|  .23 | -.34 |  .36 | -.37 | -.35 |
|  .36 | -.38 |  .30 | -.47 | -.21 |
| -.43 |  .53 | -.43 |  .62 |  .33 |
|  .22 | -.33 |  .41 | -.36 | -.41 |
| -.46 |  .56 | -.45 |  .66 |  .35 |
:
| -.37 | -.35 |  .23 | -.34 |  .36 |
| -.47 | -.21 |  .36 | -.38 |  .30 |
|  .62 |  .33 | -.43 |  .53 | -.43 |
| -.36 | -.41 |  .22 | -.33 |  .41 |
|  .66 |  .35 | -.46 |  .56 | -.45 |

| -.56 | -.20 |  .00 | -.51 |  .19 |  .55 |
| -.70 | -.16 | -.06 | -.50 |  .12 |  .60 |
| -.07 | -.54 |  .42 | -.32 |  .52 |  .04 |
|  .23 |  .45 | -.42 |  .45 | -.47 | -.39 |
|  .33 |  .15 |  .43 | -.19 |  .30 |  .16 |
| -.30 |  .14 | -.51 |  .55 | -.52 | -.52 |
:
|  .19 |  .55 | -.56 | -.20 |  .00 | -.51 |
|  .12 |  .60 | -.70 | -.16 | -.06 | -.50 |
|  .52 |  .04 | -.07 | -.54 |  .42 | -.32 |
| -.47 | -.39 |  .23 |  .45 | -.42 |  .45 |
|  .30 |  .16 |  .33 |  .15 |  .43 | -.19 |
| -.52 | -.52 | -.30 |  .14 | -.51 |  .55 |

| -.12 |  .00 | -.09 |
|  .62 |  .41 | -.22 |
:
|  .00 | -.09 | -.12 |
|  .41 | -.22 |  .62 |

| -.33 |  .20 | -.19 | -.04 | -.38 |
|  .53 | -.10 |  .39 |  .16 |  .36 |
| -.42 |  .20 | -.21 | -.04 | -.46 |
| -.55 |  .05 | -.46 | -.22 | -.27 |
:
| -.04 | -.38 | -.33 |  .20 | -.19 |
|  .16 |  .36 |  .53 | -.10 |  .39 |
| -.04 | -.46 | -.42 |  .20 | -.21 |
| -.22 | -.27 | -.55 |  .05 | -.46 |

| -.27 | -.29 | -.19 | -.19 |  .16 | -.18 |  .16 |
|  .22 |  .28 |  .17 |  .14 | -.30 |  .16 | -.07 |
|  .26 | -.30 | -.34 | -.33 |  .10 | -.31 |  .13 |
| -.29 | -.17 | -.17 | -.20 | -.22 | -.20 |  .35 |
|  .26 | -.36 | -.28 | -.35 |  .27 | -.27 | -.39 |
|  .05 | -.01 | -.28 | -.24 | -.44 | -.22 |  .33 |
|  .34 | -.20 | -.15 | -.08 |  .31 | -.14 | -.39 |
| -.27 | -.06 |  .34 |  .33 |  .59 |  .38 | -.25 |
:
| -.18 |  .16 | -.27 | -.29 | -.19 | -.19 |  .16 |
|  .16 | -.07 |  .22 |  .28 |  .17 |  .14 | -.30 |
| -.31 |  .13 |  .26 | -.30 | -.34 | -.33 |  .10 |
| -.20 |  .35 | -.29 | -.17 | -.17 | -.20 | -.22 |
| -.27 | -.39 |  .26 | -.36 | -.28 | -.35 |  .27 |
| -.22 |  .33 |  .05 | -.01 | -.28 | -.24 | -.44 |
| -.14 | -.39 |  .34 | -.20 | -.15 | -.08 |  .31 |
|  .38 | -.25 | -.27 | -.06 |  .34 |  .33 |  .59 |

| -.25 | -.29 |  .15 |  .00 | -.30 | -.23 |  .19 |
|  .01 | -.09 | -.41 |  .05 | -.11 |  .03 | -.33 |
| -.10 |  .39 | -.26 |  .30 | -.54 | -.06 | -.03 |
| -.27 |  .13 |  .02 | -.19 |  .29 |  .09 |  .03 |
| -.37 |  .26 | -.01 | -.03 |  .00 | -.08 |  .09 |
|  .06 |  .34 | -.16 | -.07 | -.21 | -.07 |  .03 |
| -.19 |  .10 | -.06 |  .15 |  .30 |  .04 | -.15 |
:
| -.23 |  .19 | -.25 | -.29 |  .15 |  .00 | -.30 |
|  .03 | -.33 |  .01 | -.09 | -.41 |  .05 | -.11 |
| -.06 | -.03 | -.10 |  .39 | -.26 |  .30 | -.54 |
|  .09 |  .03 | -.27 |  .13 |  .02 | -.19 |  .29 |
| -.08 |  .09 | -.37 |  .26 | -.01 | -.03 |  .00 |
| -.07 |  .03 |  .06 |  .34 | -.16 | -.07 | -.21 |
|  .04 | -.15 | -.19 |  .10 | -.06 |  .15 |  .30 |

|  .53 | -.11 | -.26 |  .14 |  .16 |  .29 |  .29 | -.28 | -.19 | -.27 |  .01 | -.31 | -.22 |
|  .29 | -.35 | -.30 |  .25 |  .37 | -.02 |  .37 | -.08 | -.22 | -.21 | -.31 |  .00 | -.26 |
| -.05 | -.41 | -.10 |  .30 |  .33 | -.30 |  .25 |  .49 | -.17 | -.24 | -.31 |  .56 | -.15 |
:
| -.31 | -.22 |  .53 | -.11 | -.26 |  .14 |  .16 |  .29 |  .29 | -.28 | -.19 | -.27 |  .01 |
|  .00 | -.26 |  .29 | -.35 | -.30 |  .25 |  .37 | -.02 |  .37 | -.08 | -.22 | -.21 | -.31 |
|  .56 | -.15 | -.05 | -.41 | -.10 |  .30 |  .33 | -.30 |  .25 |  .49 | -.17 | -.24 | -.31 |
